How the nodes are linked:
state | t s v u f r
x497 | x981 x341 x762 x453 x266 x15
x756 | x692 x142 x118 x645 x448 x854
x921 | x500 x67 x719 x94 x176 x73
x27 | x118 x813 x123 x241 x790 x356
x171 | x543 x465 x500 x186 x571 x951
x176 | x310 x497 x255 x67 x15 x719
x395 | x15 x222 x496 x255 x816 x265
x692 | x261 x199 x142 x4 x247 x645
x811 | x816 x645 x854 x496 x756 x592
x496 | x222 x692 x756 x816 x645 x811
x571 | x338 x207 x310 x465 x382 x500
x888 | x356 x606 x437 x78 x385 x781
x790 | x129 x227 x543 x813 x31 x123
x301 | x756 x118 x27 x854 x241 x839
x951 | x186 x571 x94 x171 x500 x801
x227 | x437 x801 x324 x917 x558 x31
x592 | x496 x756 x301 x811 x854 x337
x123 | x813 x31 x186 x790 x543 x606
x261 | x592 x301 x199 x337 x839 x4
x813 | x781 x917 x31 x129 x227 x790
x606 | x790 x543 x171 x123 x186 x385
x543 | x227 x324 x465 x31 x338 x186
x500 | x465 x382 x67 x571 x310 x94
x382 | x885 x562 x453 x207 x981 x310
x67 | x382 x453 x15 x310 x497 x176
x118 | x142 x781 x813 x448 x129 x241
x719 | x67 x15 x395 x176 x255 x402
x337 | x811 x854 x839 x592 x301 x261
x341 | x265 x811 x337 x351 x592 x266
x885 | x921 x719 x562 x73 x402 x207
x247 | x839 x356 x888 x199 x78 x142
x73 | x94 x176 x402 x921 x719 x885
x402 | x176 x255 x265 x719 x395 x562
x562 | x719 x395 x351 x402 x265 x981
x816 | x762 x4 x645 x222 x692 x496
x801 | x171 x500 x921 x951 x94 x558
x762 | x341 x337 x4 x266 x261 x222
x465 | x324 x885 x382 x338 x207 x571
x129 | x888 x437 x227 x781 x917 x813
x207 | x73 x402 x981 x885 x562 x382
x94 | x571 x310 x176 x500 x67 x921
x917 | x385 x951 x558 x437 x801 x227
x265 | x255 x816 x811 x395 x496 x351
x222 | x266 x261 x692 x762 x4 x816
x78 | x27 x123 x385 x356 x606 x888
x351 | x395 x496 x592 x265 x811 x341
x453 | x562 x351 x266 x981 x341 x497
x558 | x951 x94 x73 x801 x921 x324
x241 | x448 x129 x790 x118 x813 x27
x31 | x917 x558 x338 x227 x324 x543
x854 | x645 x448 x241 x756 x118 x301
x255 | x497 x762 x816 x15 x222 x395
x324 | x801 x921 x885 x558 x73 x338
x437 | x606 x171 x801 x385 x951 x917
x645 | x4 x247 x448 x692 x142 x756
x356 | x241 x790 x606 x27 x123 x78
x142 | x199 x78 x781 x247 x888 x448
x981 | x402 x265 x341 x562 x351 x453
x310 | x207 x981 x497 x382 x453 x67
x186 | x31 x338 x571 x543 x465 x171
x199 | x301 x27 x78 x839 x356 x247
x266 | x351 x592 x261 x341 x337 x762
x781 | x78 x385 x917 x888 x437 x129
x839 | x854 x241 x356 x301 x27 x199
x4 | x337 x839 x247 x261 x199 x692
x338 | x558 x73 x207 x324 x885 x465
x448 | x247 x888 x129 x142 x781 x118
x15 | x453 x266 x222 x497 x762 x255
x385 | x123 x186 x951 x606 x171 x437

The rows follow the links: the fewer symbols apart two nodes are, the more alike their rows tend to be.

Each row is also shifted at random along 4 hidden directions that mean nothing.

Some nodes, each with a row of numbers:
x351: (-115, 40, -24, -44, -42, -38, -30, -182, 35, -141, -4, -31, 104, -2, -20, -75, -21, 31, -138, -43, 54, -27, 13, -192, 53, -45, -41, 216, 32, -24, 20, -148, -102, -11, -63, 38, -2, 3, -21, 75, -34)
x781: (213, -49, -27, 91, 1, 135, -102, 102, -20, 37, 37, 59, -59, 38, 6, 129, -60, -162, 29, -3, -81, -88, -80, 72, 91, 143, -11, -101, -96, 18, 39, 72, 43, -103, -81, -47, 106, -40, -14, -43, 114)
x543: (270, 19, -14, -16, -76, -16, -44, 149, 52, 131, -7, 28, -53, 83, -100, -70, -74, 9, 24, -18, 56, -9, -47, 80, 65, -13, -59, -156, -2, -123, 49, 227, 68, -39, -78, 87, 38, -77, -67, -106, -47)
x310: (-316, -14, 12, 213, 20, -134, -15, 49, 24, 36, -233, 51, 7, -88, 103, -133, 82, 181, 59, 57, 133, -112, -115, 151, -67, -154, -39, -13, 129, 40, -4, -24, -16, 210, -10, 39, -167, -85, -81, -118, -79)
x123: (37, -14, -24, 60, -27, 48, -51, 153, -17, 103, 58, 53, -106, 97, 60, 101, -63, -97, 155, 3, -66, -32, 7, 168, 68, 92, -47, -185, -44, 105, 68, 177, 66, -85, -23, -36, 51, 10, -33, -22, 76)
x465: (-147, 82, 24, -174, 24, -189, 68, 77, -14, 142, 63, -74, -96, 52, -57, -114, 79, 146, 118, -49, 69, 131, 85, 156, -35, -141, 54, -132, 64, -32, -64, 152, 90, 126, 103, 92, -115, 94, 93, -20, -127)
x719: (-10, 73, -21, 119, 15, -132, -94, -53, -66, 11, -79, 90, -12, 21, 0, -170, 102, 134, -28, 2, 134, -54, -70, -66, 59, -144, 24, 80, 117, 32, 45, -109, -35, 162, -38, 102, -44, -44, 18, 67, -128)
x854: (-16, -18, 10, -52, 10, 102, -30, -83, -45, -116, 189, 62, -24, 28, -126, 132, -63, -158, -37, -20, -131, 64, -15, -98, 39, 169, 54, 95, -121, -87, 7, -74, -29, -105, 34, -40, 128, -31, 75, 83, 139)
x888: (94, -14, -24, 49, 26, 83, -71, 76, -105, 47, 136, 70, -118, 96, 63, 174, -22, -166, 137, 10, -141, 18, 40, 67, 54, 138, 50, -116, -82, 165, 63, 60, 54, -92, 26, -83, 100, 69, 63, 106, 109)
x255: (-307, 33, -33, 14, -11, -108, -18, -130, 18, -92, -69, -29, 67, -41, 76, -76, 36, 90, -34, -30, 72, -50, 28, -68, 22, -87, -19, 143, 83, 93, 19, -126, -87, 82, -25, 19, -88, 40, -37, 43, -57)
x266: (-129, 56, -13, 61, -68, -4, -34, -162, -10, -151, -2, 104, 70, 51, 48, -15, -48, 6, -69, 23, 7, -8, 25, -194, 57, -21, -84, 209, 35, 91, 102, -157, -126, -34, 7, -7, 14, -37, -77, 147, 4)
x301: (-163, -85, 15, -4, 25, 125, 21, -56, 13, -114, 80, -4, 12, -47, -57, 170, -66, -135, -27, 28, -129, 16, -37, 4, -32, 160, 24, 46, -140, -81, -44, -49, -24, -89, 25, -104, 74, -38, 19, -30, 175)
x265: (-266, -31, -18, 100, -43, -31, -12, -123, 78, -136, -179, -6, 145, -85, 77, -67, -28, 82, -107, 28, 84, -119, -54, -76, 6, -69, -105, 184, 55, 20, 32, -141, -116, 23, -90, 2, -62, -67, -122, -30, -4)
x78: (-79, -104, -16, 3, 38, 110, -21, 92, 17, 2, 53, -73, -28, -56, 40, 178, -40, -146, 68, -26, -123, -69, -37, 157, 10, 151, 23, -129, -138, 7, -62, 87, 62, -67, -38, -103, 38, 26, 22, -108, 153)
x15: (-211, 21, -22, 29, 10, -71, 3, -108, 28, -78, -136, -62, 96, -59, 104, -95, 57, 101, -63, -20, 93, -85, 5, -72, -6, -117, -26, 139, 96, 91, -11, -150, -80, 82, -33, 6, -97, 41, -33, 19, -77)
x171: (129, 21, 17, 7, -58, -51, -7, 155, 48, 158, -61, 40, -47, 57, -58, -66, -43, 79, 52, 18, 63, 4, -30, 146, 13, -67, -82, -175, 32, -75, 38, 222, 76, 5, -38, 66, -19, -65, -88, -117, -56)
x395: (-152, 27, -24, 106, -44, -52, -71, -133, 28, -118, -124, 38, 106, -18, 38, -93, 4, 75, -109, -11, 83, -109, -62, -134, 65, -63, -75, 194, 66, 27, 60, -145, -123, 54, -91, 40, -35, -67, -80, 37, -29)
x207: (-120, 29, 11, 63, 30, -139, -17, 30, 9, 68, -124, -6, -5, -63, -21, -164, 98, 169, 11, 8, 136, -42, -96, 88, -15, -149, 21, -28, 94, -70, -41, -7, 11, 198, -21, 82, -98, -60, 4, -78, -121)
x247: (-182, -61, 11, -86, 66, 79, 31, -13, -48, -69, 187, -63, -44, -16, -22, 199, -18, -149, 48, -13, -159, 72, 53, 46, -20, 159, 97, -22, -124, 15, -65, -28, 30, -85, 78, -101, 61, 93, 125, 47, 157)
x951: (23, 57, 10, -18, -74, -111, -47, 143, 17, 159, 15, 82, -110, 128, -131, -95, -35, 80, 90, -16, 82, 19, -41, 159, 79, -63, -53, -172, 13, -116, 46, 231, 69, 60, -42, 128, -12, -97, -44, -89, -57)
x981: (32, 78, -27, 59, 13, -74, -70, -111, -48, -9, -70, 41, 27, 1, 37, -147, 96, 110, -72, -29, 124, -50, -28, -144, 60, -138, 19, 139, 123, 66, 26, -154, -66, 128, -44, 76, -34, 0, 21, 95, -128)
x917: (371, 11, -22, -175, -15, 37, 77, 126, 36, 150, 53, -143, -2, 18, 48, 11, -24, -44, 30, -43, -11, 47, 128, 53, -29, -3, 14, -169, 0, 46, -32, 182, 88, -89, 15, -2, 9, 133, 25, -36, -64)
x94: (6, 6, 49, -16, 71, -104, 145, 53, 34, 106, -146, -95, 27, -102, 104, -107, 144, 189, 52, 46, 84, 42, 69, 103, -168, -177, 42, -91, 135, 47, -69, 40, 51, 133, 114, 1, -156, 88, 9, -64, -146)
x562: (10, 84, -34, 47, 44, -115, -43, -96, -71, -6, -34, 21, 9, 4, 67, -146, 118, 117, -31, -16, 95, -10, 18, -138, 29, -152, 39, 106, 127, 118, 16, -148, -42, 138, 19, 71, -70, 50, 43, 133, -142)
x241: (-82, -124, 4, 177, 25, 153, -41, 78, -10, -43, -35, 50, -10, -37, 67, 198, -51, -159, 47, 50, -135, -96, -122, 125, -17, 158, -11, -65, -114, 33, 20, -3, 1, -80, -43, -120, 64, -80, -41, -80, 191)
x448: (-69, -66, -3, 28, 47, 111, -13, 21, -68, -38, 116, 28, -60, 6, 24, 200, -19, -175, 81, 35, -155, 21, -12, 44, -16, 166, 53, -25, -117, 61, -13, -21, 29, -70, 47, -125, 75, 35, 74, 35, 172)

The symbols that take the first to the second take the third to the fourth, perhaps in another order. What is the fourth?
Answer with the node's name.
(-16, 13, 36, 54, 15, -113, 27, 64, 28, 105, -143, 9, -12, -37, -16, -154, 91, 167, 26, 23, 117, -5, -49, 101, -70, -151, -12, -63, 97, -69, -30, 50, 32, 155, 11, 80, -101, -54, -19, -113, -134)
: (-31, 7, -28, 17, -18, 1, 37, -152, 55, -127, -138, -55, 174, -88, 130, -58, 11, 61, -136, 9, 63, -61, 45, -192, -40, -69, -54, 187, 69, 82, -10, -189, -120, -9, -21, -32, -61, 36, -76, 56, -57)
:: (-255, 32, 10, 73, 17, -170, -46, 31, -12, 47, -105, 24, -39, -27, -35, -154, 88, 176, 39, 5, 128, -40, -86, 110, 14, -140, 12, -4, 95, -59, -27, 7, 6, 201, -23, 117, -117, -57, 3, -75, -98)
: x222

(8, 68, -14, -112, -82, -86, -54, 157, 1, 155, 128, 34, -150, 163, -132, -36, -64, -5, 129, -56, 23, 33, 4, 167, 116, 3, -38, -197, -27, -70, 42, 274, 94, -16, -39, 87, 25, -23, -8, -53, -13)
: (153, 124, -1, -73, 35, -146, -27, -7, -102, 117, 69, 33, -74, 70, -98, -189, 129, 138, 23, -33, 110, 105, 32, -41, 37, -148, 89, -14, 114, -5, 4, -16, 37, 155, 59, 140, -38, 38, 113, 107, -178)
:: (-156, -86, 17, 135, 2, 120, -103, 28, -34, -81, 69, 113, -42, 15, -70, 172, -68, -165, 33, 29, -118, -63, -153, 75, 58, 181, 11, -11, -137, -67, 19, -2, -5, -61, -51, -63, 103, -130, -15, -45, 216)
: x385

(54, -148, 7, 74, 36, 177, -23, 41, 55, -81, -27, -47, 41, -107, -36, 152, -71, -163, -68, 14, -92, -115, -130, 65, -5, 172, 29, -25, -163, -122, -75, 2, 8, -81, -74, -93, 87, -69, -11, -164, 171)
: (376, 7, -1, 143, -49, 73, 34, 171, 31, 151, -154, 81, 4, 43, 96, -15, -55, 14, 70, 71, 13, -37, -9, 72, -55, -6, -111, -168, 68, 87, 92, 151, 36, -76, -7, -27, 1, -51, -135, -58, -40)
:: (172, -65, -17, 136, -63, 77, -38, 186, 69, 110, -126, 34, -17, 16, 57, 46, -102, -59, 60, 47, -17, -136, -78, 158, 25, 68, -121, -181, -29, -3, 65, 186, 56, -74, -106, -38, 25, -83, -150, -166, 53)
: x94

(101, 56, 11, 131, 46, -92, -11, -6, -49, 62, -155, 59, 26, -51, 75, -160, 123, 157, -26, 41, 122, -29, -39, -41, -26, -146, 13, 23, 153, 72, 2, -107, -29, 166, 23, 54, -86, -27, 4, 39, -148)
: (-175, -18, -5, 88, -47, 42, 42, -134, 61, -153, -137, 21, 152, -55, 121, 3, -49, 29, -96, 51, 8, -50, 22, -137, -59, -4, -110, 191, 35, 88, 58, -156, -132, -40, -30, -76, -45, -19, -130, 46, 34)
:: (93, 121, 5, -23, -74, -134, -70, 130, -50, 159, 83, 140, -152, 190, -145, -107, -22, 76, 114, -8, 75, 81, -5, 93, 87, -68, -38, -145, 36, -61, 93, 201, 77, 58, 7, 145, 9, -66, -8, 17, -94)
: x176

(211, -32, -27, 36, -4, 110, -70, 111, -48, 63, 78, 16, -71, 59, 36, 134, -45, -157, 80, -20, -95, -44, -3, 71, 67, 128, 10, -121, -79, 76, 35, 102, 64, -111, -45, -57, 89, 22, 19, 15, 91)
: (134, -121, -29, -34, 34, 131, -19, 83, 30, 12, 39, -98, -10, -60, 0, 143, -57, -153, -9, -43, -96, -81, -46, 94, 24, 152, 38, -102, -128, -55, -78, 86, 63, -100, -87, -78, 75, 28, 18, -140, 109)
:: (288, 16, 9, 8, -24, -27, 62, 120, 72, 147, -130, -8, 9, -13, -43, -112, 4, 131, -4, 22, 98, 4, -21, 74, -70, -101, -54, -124, 65, -104, -5, 131, 52, 34, -6, 67, -49, -56, -61, -119, -126)
: x951

(128, 0, 39, -15, 15, -67, 122, 107, 78, 147, -145, -55, 28, -63, 45, -112, 70, 167, 39, 45, 83, 31, 36, 100, -144, -131, -21, -134, 91, -18, -44, 103, 50, 64, 61, 19, -112, 14, -44, -109, -123)
: (30, 10, 5, 0, 22, -110, -32, 9, 36, 47, -117, -46, 23, -81, -102, -192, 73, 167, -83, -31, 148, -64, -115, 32, 19, -153, 37, -3, 75, -191, -85, 2, 9, 189, -85, 137, -65, -80, 17, -129, -138)
:: (-134, 52, 6, -188, -19, -116, 83, 156, 32, 166, 86, -89, -112, 73, 6, -18, -9, 49, 188, -46, -5, 99, 130, 236, -32, -64, -16, -224, 8, 30, -27, 270, 114, 3, 76, 26, -79, 111, 27, -72, -60)
: x571

(35, -114, -20, 44, 35, 138, -14, 118, 24, 23, -1, -75, -14, -52, 83, 173, -48, -142, 60, -3, -112, -90, -30, 138, -16, 136, 18, -134, -113, 32, -47, 80, 57, -88, -44, -108, 43, 31, -13, -111, 145)
: (78, -117, -19, 21, 3, 127, 31, 155, 84, 68, -70, -115, 8, -75, 105, 123, -69, -103, 53, -4, -63, -112, -19, 190, -33, 79, -36, -177, -88, 9, -65, 165, 76, -110, -70, -97, 12, 30, -75, -195, 85)
:: (-150, -120, 27, -12, 47, 130, 30, -20, 15, -98, 56, -42, 21, -85, -5, 186, -42, -144, -4, 29, -129, -9, -26, 38, -66, 152, 44, 9, -134, -52, -65, -33, -6, -84, 27, -109, 43, -8, 27, -55, 178)
: x118

(173, 62, 25, 157, 7, -84, -27, 66, -34, 103, -144, 120, -22, 4, -10, -163, 77, 159, 3, 53, 120, -5, -72, 30, -22, -137, -24, -47, 139, -17, 54, 10, 6, 150, 14, 79, -61, -114, -38, -17, -134)
: (60, 72, -38, -19, -47, 0, -36, -208, -11, -139, 33, 34, 99, 43, 6, -53, -33, -3, -143, -23, 47, 10, 44, -287, 67, -14, -34, 247, 41, 49, 67, -189, -119, -43, -27, 32, 29, 8, -21, 167, -47)
:: (-173, -64, 16, -77, 39, 85, 28, -45, -12, -94, 164, -37, -10, -17, -59, 176, -42, -156, 9, -6, -141, 58, 7, 16, -22, 156, 70, 23, -133, -49, -51, -33, 7, -88, 43, -85, 73, 33, 81, 11, 165)
: x227

(122, -52, -42, -222, 15, 67, -7, 82, 28, 73, 160, -183, -68, -1, -49, 110, -45, -137, 43, -110, -80, -11, 53, 111, 56, 99, 69, -162, -138, -56, -104, 172, 102, -96, -60, -24, 66, 143, 93, -88, 69)
: (-7, 111, 21, -61, -32, -157, 5, 118, -31, 171, 71, 66, -135, 136, -74, -109, 25, 97, 138, -15, 58, 115, 58, 131, 30, -102, -5, -154, 67, -21, 42, 181, 69, 68, 64, 106, -46, -2, 23, 20, -92)
:: (-477, -7, 16, 24, -59, -1, 28, -115, 42, -164, 31, 64, 43, 30, 36, 83, -96, -41, 21, 36, -62, 38, 25, -19, -4, 58, -83, 131, -31, 33, 54, -72, -101, -61, 39, -71, -16, -40, -70, 57, 126)
: x142

(63, 55, 38, 33, -15, -70, 98, 152, -1, 183, -73, 37, -59, 58, 111, -52, 44, 118, 160, 63, 24, 93, 102, 142, -122, -100, -58, -177, 117, 137, 55, 145, 55, 28, 119, -9, -102, 42, -51, 6, -102)
: (272, 80, 24, 12, -27, -86, 8, 91, -19, 154, -62, 74, -56, 59, -49, -149, 55, 119, 37, 14, 97, 68, 13, 7, -22, -110, -8, -105, 104, -37, 35, 88, 64, 77, 45, 102, -28, -45, -9, 3, -149)
:: (105, 90, 24, -20, 25, -136, -17, 19, -40, 110, -14, 33, -46, 20, -78, -173, 113, 151, 21, 2, 106, 53, -14, -4, 18, -142, 39, -25, 109, -42, -15, 34, 35, 155, 33, 128, -48, -14, 60, 11, -171)
: x207

(-223, -61, 47, -128, 49, 82, 160, -94, 23, -137, 92, -103, 62, -70, 62, 176, -22, -100, 5, 23, -151, 120, 132, -49, -140, 103, 44, 81, -85, 56, -60, -91, -33, -132, 142, -146, -4, 107, 50, 48, 121)
: (49, -69, 19, 152, 29, 168, -13, -25, -65, -96, 15, 143, 12, 8, 46, 191, -40, -162, 24, 93, -145, 14, -41, -69, -50, 167, 5, 59, -69, 76, 63, -122, -41, -109, 55, -129, 93, -66, -20, 78, 145)
:: (-207, 9, -26, 21, -4, -119, -53, -95, 45, -69, -105, -56, 72, -93, -10, -150, 50, 126, -111, -37, 128, -119, -91, -41, 70, -119, 0, 115, 65, -76, -54, -90, -55, 139, -113, 85, -87, -24, -21, -81, -77)
: x265

(-18, 88, 5, 90, 25, -145, -39, -4, -72, 62, -56, 79, -45, 26, 6, -159, 122, 150, 49, 15, 96, 7, -30, -6, 10, -143, 49, -10, 119, 44, 24, -55, 1, 177, 25, 89, -67, -15, 50, 63, -143)
: (-296, 15, -33, -118, 22, -159, -61, -103, 50, -50, -7, -132, 35, -61, -112, -160, 55, 128, -111, -117, 148, -94, -72, 0, 104, -131, 45, 105, 15, -174, -109, -29, -20, 169, -135, 122, -83, 5, 55, -90, -85)
:: (-69, -59, -20, 32, -3, 101, -137, 54, -48, -37, 144, 63, -114, 54, -131, 140, -94, -188, 33, -37, -84, -88, -144, 88, 143, 180, 41, -57, -169, -116, -6, 81, 41, -51, -120, -7, 137, -96, 37, -67, 176)
: x790

(-208, 60, -37, -98, -18, -150, -131, -143, 15, -82, 45, -47, 4, 10, -165, -170, 17, 103, -129, -121, 130, -80, -90, -96, 176, -99, 27, 146, 14, -167, -38, -75, -38, 140, -146, 178, -8, -41, 32, 0, -72)
: (60, 13, -31, 13, 11, -78, -68, -116, 35, -56, -118, -66, 85, -89, -55, -183, 75, 118, -170, -61, 157, -115, -97, -119, 82, -116, 13, 148, 67, -117, -54, -119, -66, 147, -129, 117, -34, -56, -10, -43, -119)
:: (207, -129, -15, -29, 74, 187, 59, 64, 37, -18, -2, -149, 46, -131, 86, 178, -23, -157, -37, -9, -125, -71, -5, 44, -66, 132, 53, -73, -116, 23, -106, 21, 44, -119, -17, -138, 68, 84, 36, -95, 117)
: x241

